Here is a tiny trained network, its code and every weight. The questions are about switching its units off for an input and a class, where a switched-off unit gives its printed mean instead of its output.

import numpy as np


def w(rows, s, z=0):
    codes = np.array(rows[::2]) - 128.0
    scale = np.full(codes.shape[1], s)
    scale[-1] = z or s
    return codes * scale


def f(y):
    return y / 2 * (1 + np.tanh(0.7978845608 * (y + 0.044715 * y**3)))


def log_softmax(a):
    a = a - a.max(-1, keepdims=True)
    return a - np.log(np.exp(a).sum(-1, keepdims=True))


def net(x, mask):
    res = np.array(x, float).reshape(1, 5) / 4 @ E
    y = f(res @ A[0][:, :-1].T + A[0][:, -1])
    res = res + np.where(mask, y, B[0][:, -1]) @ B[0][:, :-1]
    return log_softmax(res[-1] @ U[:, :-1].T + U[:, -1])


A, B = {}, {}
E = w([
[230,105,104],'x0',
[126,127,127],'x1',
[129,127,129],'x2',
[162,234,136],'x3',
[108,150,2],'x4',
],0.008)
A[0] = w([
[100,174,70,78],'n1',
[220,71,92,80],'n2',
[112,35,114,37],'n3',
[54,156,145,60],'n4',
[165,128,188,100],'n5',
[118,122,193,40],'n6',
[137,127,192,219],'n7',
[37,144,131,86],'n8',
[114,50,120,66],'n9',
[92,156,66,253],'n10',
[116,89,200,72],'n11',
[216,110,112,14],'n12',
[111,46,119,82],'n13',
[218,99,120,110],'n14',
[130,106,180,120],'n15',
[120,105,54,167],'n16',
[112,41,119,68],'n17',
[202,115,115,103],'n18',
[154,198,130,104],'n19',
[165,246,150,59],'n20',
[52,142,140,48],'n21',
],0.011,0.005)
B[0] = w([
[104,53,53,171],'n1',
[76,71,140,178],'n2',
[98,172,41,152],'n3',
[47,105,120,150],'n4',
[141,71,78,164],'n5',
[93,56,50,148],'n6',
[186,78,123,220],'n7',
[70,112,156,167],'n8',
[109,179,87,147],'n9',
[193,74,150,253],'n10',
[129,51,72,173],'n11',
[39,133,149,145],'n12',
[112,188,78,157],'n13',
[81,120,150,175],'n14',
[138,89,95,161],'n15',
[155,46,84,203],'n16',
[112,204,80,156],'n17',
[70,118,142,160],'n18',
[102,137,68,172],'n19',
[63,155,3,208],'n20',
[54,128,134,144],'n21',
],0.024,0.0059)
U = w([
[108,167,22,103],'0',
[27,67,152,103],'1',
[134,98,91,247],'2',
[137,90,92,225],'3',
[155,56,72,17],'4',
[181,164,149,102],'5',
[127,255,149,70],'6',
],0.0093,0.011)

Each question gives the input, the list of numbers given to net, and the class t.
The units are the neurons (one row each of A and B). Each row of codes is followed by its name. A weight is (code - 128) times the scale printed after its matrix; where a second scale follows, it is the last column's (A, B and U).
mask holds one flag per neuron, in row order. A switched-off neuron (its flag False) gives its mean, the last column of its row in B, instead of its output. The means were averaged over made-up inputs and are rounded, as every weight is.
A unit's drop is (log p(t) with every unit on - log p(t) with that unit switched off) / (log p(t) with every unit on - log p(t) with every unit switched off).
The circuit of an input: a set's keep is (log p(t) with only the set's units on - log p(t) with every unit switched off) / (log p(t) with every unit on - log p(t) with every unit switched off). Starting from the 12 units with the biggest drops (on a tie, the unit counted first), units are removed one at a time, each time the one whose removal leaves the highest keep (on an exact tie, the one counted first), for as long as the keep stays at least 0.8.
circuit, biggest first: the units of the circuit, biggest drop first
most important unit: the unit with the biggest drop
k most important neurons: the k neurons with the biggest drops, biggest first
drop of u: that unit's drop, to one decimal
input [7,1,-1,-6,-1], class 1: circuit, biggest first : n2, n14
input [-1,-3,-4,-7,-7], class 0: circuit, biggest first : n17, n3
input [-7,-3,6,1,-8], class 4: most important unit : n7
input [7,5,6,-5,-6], class 1: circuit, biggest first : n2, n14
input [-2,-3,-1,5,-7], class 4: circuit, biggest first : n7, n5
input [-2,4,5,-3,8], class 4: 2 most important neurons : n16, n10
input [0,-3,-5,4,8], class 4: circuit, biggest first : n10, n1
input [8,-6,4,4,-7], class 1: circuit, biggest first : n12, n14
input [-7,6,-4,2,8], class 4: 3 most important neurons : n10, n16, n1
input [8,1,-3,-8,-2], class 0: 4 most important neurons : n3, n17, n13, n9
input [5,-5,2,-1,4], class 1: circuit, biggest first : n2, n7, n14
input [0,3,-2,5,-5], class 0: 3 most important neurons : n20, n10, n16
input [-2,-5,-1,-4,-8], class 4: circuit, biggest first : n11, n7
input [-7,-2,-4,-4,-8], class 4: circuit, biggest first : n11
input [-8,3,7,6,7], class 1: 2 most important neurons : n8, n4
input [-5,3,-7,7,0], class 0: drop of n20 : 1.1
input [-6,-5,-3,3,0], class 1: drop of n8 : 0.3
input [5,0,-4,-8,5], class 0: drop of n18 : 0.0
